Below are the code and all the weights of a small trained network. Each question names an input and a target symbol and asks about switching units off, where a switched-off unit gives its printed mean instead of its output.

import numpy as np


def w(rows, s, z=0):
    codes = np.array(rows[::2]) - 128.0
    scale = np.full(codes.shape[1], s)
    scale[-1] = z or s
    return codes * scale


def norm(h):
    return h / np.sqrt((h * h).mean(-1, keepdims=True) + 1e-5)


def f(y):
    return np.maximum(y, 0)


def softmax(a):
    e = np.exp(a - a.max(-1, keepdims=True))
    return e / e.sum(-1, keepdims=True)


def log_softmax(a):
    a = a - a.max(-1, keepdims=True)
    return a - np.log(np.exp(a).sum(-1, keepdims=True))


def net(x, mask):
    ids = ['ΓΘΩαβδεζηλμξπστψ'.index(c) for c in x.split()]
    T = len(ids)
    res = E[ids] + P[:T]
    u = 0
    for l in range(3):
        r = norm(res)
        for j in range(3):
            rows = slice(2 * j, 2 * j + 2)
            q, k, v = (r @ M[l][rows].T for M in (Q, K, V))
            z = softmax(np.where(np.tri(T) > 0, q @ k.T / 2**0.5, -1e9)) @ v
            o = O[l][rows]
            res = res + np.where(mask[u + j], z, o[:, -1]) @ o[:, :-1]
        u += 3
        y = f(norm(res) @ A[l][:, :-1].T + A[l][:, -1])
        res = res + np.where(mask[u : u + 4], y, B[l][:, -1]) @ B[l][:, :-1]
        u += 4
    return log_softmax(norm(res)[-1] @ U[:, :-1].T + U[:, -1])


Q, K, V, O, A, B = {}, {}, {}, {}, {}, {}
E = w([
[106,170,238],'Γ',
[102,85,49],'Θ',
[104,158,87],'Ω',
[110,68,180],'α',
[115,37,84],'β',
[166,142,117],'δ',
[144,62,127],'ε',
[165,117,131],'ζ',
[113,103,97],'η',
[252,82,166],'λ',
[89,126,126],'μ',
[126,168,157],'ξ',
[136,143,110],'π',
[83,11,235],'σ',
[141,149,145],'τ',
[88,142,165],'ψ',
],0.024)
P = w([
[89,79,26],'0',
[106,88,170],'1',
[102,59,4],'2',
[108,86,173],'3',
[102,58,3],'4',
[110,83,175],'5',
[102,59,2],'6',
[114,75,177],'7',
],0.0056)
Q[0] = w([
[168,159,84],'L0H0',
[190,145,93],'L0H0',
[34,13,120],'L0H1',
[249,101,161],'L0H1',
[162,58,139],'L0H2',
[118,117,183],'L0H2',
],0.013)
K[0] = w([
[135,179,61],'L0H0',
[153,135,95],'L0H0',
[74,86,164],'L0H1',
[167,116,119],'L0H1',
[127,120,109],'L0H2',
[68,114,249],'L0H2',
],0.015)
V[0] = w([
[132,126,123],'L0H0',
[143,56,125],'L0H0',
[255,206,9],'L0H1',
[201,170,40],'L0H1',
[167,88,50],'L0H2',
[106,98,88],'L0H2',
],0.0065)
O[0] = w([
[3,42,23,132],'L0H0',
[83,48,198,226],'L0H0',
[180,85,164,7],'L0H1',
[79,207,78,62],'L0H1',
[200,253,73,200],'L0H2',
[116,147,160,179],'L0H2',
],0.0026,0.0021)
A[0] = w([
[130,86,90,117],'L0N0',
[108,129,72,3],'L0N1',
[111,255,142,60],'L0N2',
[89,140,228,119],'L0N3',
],0.0089,0.0028)
B[0] = w([
[150,218,161,212],'L0N0',
[86,73,119,155],'L0N1',
[141,116,245,194],'L0N2',
[203,78,89,254],'L0N3',
],0.011,0.003)
Q[1] = w([
[189,115,208],'L1H0',
[114,157,73],'L1H0',
[70,32,217],'L1H1',
[1,129,118],'L1H1',
[133,127,58],'L1H2',
[142,97,112],'L1H2',
],0.0071)
K[1] = w([
[108,223,216],'L1H0',
[78,238,168],'L1H0',
[136,157,151],'L1H1',
[147,3,89],'L1H1',
[102,74,37],'L1H2',
[143,204,196],'L1H2',
],0.0044)
V[1] = w([
[182,9,88],'L1H0',
[132,70,100],'L1H0',
[119,163,133],'L1H1',
[138,79,84],'L1H1',
[140,66,110],'L1H2',
[162,104,180],'L1H2',
],0.011)
O[1] = w([
[93,57,83,254],'L1H0',
[166,186,138,175],'L1H0',
[224,4,233,96],'L1H1',
[137,169,184,162],'L1H1',
[215,123,171,184],'L1H2',
[148,176,200,181],'L1H2',
],0.004,0.0063)
A[1] = w([
[91,72,132,241],'L1N0',
[222,54,166,1],'L1N1',
[62,179,130,24],'L1N2',
[124,251,83,186],'L1N3',
],0.012,0.0025)
B[1] = w([
[119,223,247,205],'L1N0',
[104,105,80,254],'L1N1',
[188,34,84,137],'L1N2',
[113,141,173,166],'L1N3',
],0.011,0.0079)
Q[2] = w([
[178,188,68],'L2H0',
[175,37,182],'L2H0',
[29,184,97],'L2H1',
[117,101,71],'L2H1',
[193,151,3],'L2H2',
[166,83,236],'L2H2',
],0.0051)
K[2] = w([
[203,244,95],'L2H0',
[127,207,195],'L2H0',
[175,78,78],'L2H1',
[117,187,47],'L2H1',
[164,200,119],'L2H2',
[114,205,178],'L2H2',
],0.011)
V[2] = w([
[72,60,53],'L2H0',
[77,116,102],'L2H0',
[72,116,102],'L2H1',
[116,236,165],'L2H1',
[85,95,45],'L2H2',
[42,81,1],'L2H2',
],0.0064)
O[2] = w([
[129,192,2,67],'L2H0',
[157,114,158,107],'L2H0',
[52,110,129,110],'L2H1',
[126,155,124,137],'L2H1',
[28,171,129,46],'L2H2',
[206,82,222,4],'L2H2',
],0.0044,0.0029)
A[2] = w([
[81,124,205,41],'L2N0',
[60,105,188,3],'L2N1',
[165,207,160,49],'L2N2',
[44,1,77,157],'L2N3',
],0.0098,0.0035)
B[2] = w([
[86,125,26,217],'L2N0',
[136,206,2,196],'L2N1',
[206,103,161,157],'L2N2',
[204,36,190,253],'L2N3',
],0.0083,0.0052)
U = w([
[134,180,236,109],'Γ',
[2,100,134,119],'Θ',
[170,81,70,26],'Ω',
[67,57,185,61],'α',
[86,132,36,176],'β',
[220,146,7,20],'δ',
[91,63,46,52],'ε',
[158,67,126,116],'ζ',
[142,216,83,231],'η',
[197,159,120,193],'λ',
[92,195,181,234],'μ',
[158,102,179,99],'ξ',
[199,167,178,140],'π',
[81,111,207,137],'σ',
[125,85,85,153],'τ',
[67,164,117,254],'ψ',
],0.018,0.0046)

Each question gives the input, a string of symbols that net reads in full, and the target symbol t.
The units are the heads (2 rows each of Q, K, V and O) and the neurons (one row each of A and B). Each row of codes is followed by its name. A weight is (code - 128) times the scale printed after its matrix; where a second scale follows, it is the last column's (O, A, B and U).
mask holds one flag per unit, layer by layer, with each layer's heads first. A switched-off unit (its flag False) gives its mean, the last column of its rows in O or B, instead of its output. The means were averaged over made-up inputs and are rounded, as every weight is.
A unit's drop is (log p(t) with every unit on - log p(t) with that unit switched off) / (log p(t) with every unit on - log p(t) with every unit switched off).
k most important neurons: the k neurons with the biggest drops, biggest first
k most important neurons of layer l: the k neurons of layer l with the biggest drops, biggest first
heads that matter: for each layer, one digit per head in row order, 1 if its drop is at least 0.15 and else 0, layers parted by /
drop when u is switched off: that unit's drop, to one decimal
input π σ ζ ζ ψ η, target η: 2 most important neurons : [L2N3; L1N0]
input ε α ξ, target Γ: most important neuron of layer 2 : [L2N3]
input δ ψ α δ σ Θ ε β, target β: heads that matter : 000 / 010 / 000
input Γ Θ ζ Ω ζ ζ π, target η: 3 most important neurons : [L1N1; L2N3; L1N0]
input ε ε π α ξ μ σ δ, target δ: heads that matter : 101 / 000 / 000
input α ξ δ μ Ω, target ε: 3 most important neurons : [L1N0; L1N2; L0N1]
input α π Ω π α Θ, target Θ: 2 most important neurons : [L0N3; L1N0]
input ξ σ ξ, target Γ: 3 most important neurons : [L0N2; L2N3; L1N1]
input τ μ τ π π, target η: 2 most important neurons : [L2N3; L1N1]
input η β π β ξ α δ δ, target δ: 4 most important neurons : [L1N0; L0N0; L2N3; L0N2]
input ζ δ α ζ α ε, target ε: 3 most important neurons of layer 1 : [L1N0; L1N1; L1N2]
input β ζ π λ ψ Ω Ω, target ε: heads that matter : 000 / 001 / 111
input ξ τ σ ε, target ε: 2 most important neurons of layer 0 : [L0N3; L0N2]
input ε η ψ, target μ: most important neuron : [L1N0]
input τ ε δ β τ, target π: 3 most important neurons : [L0N3; L2N0; L2N3]
input ζ π Θ Ω π ε σ β, target β: 2 most important neurons of layer 2 : [L2N1; L2N0]
input ζ ζ σ π α π ψ, target μ: 4 most important neurons : [L1N0; L0N3; L1N1; L2N3]
input μ α β η, target η: drop when L1H2 is switched off : 0.2
input ξ ζ ε μ τ, target π: drop when L1N0 is switched off : 0.2
input ζ η α μ, target μ: most important neuron of layer 1 : [L1N0]
input σ Γ ζ Θ, target Θ: drop when L1H2 is switched off : 0.1
input Ω ψ α μ, target μ: drop when L1N0 is switched off : 2.1
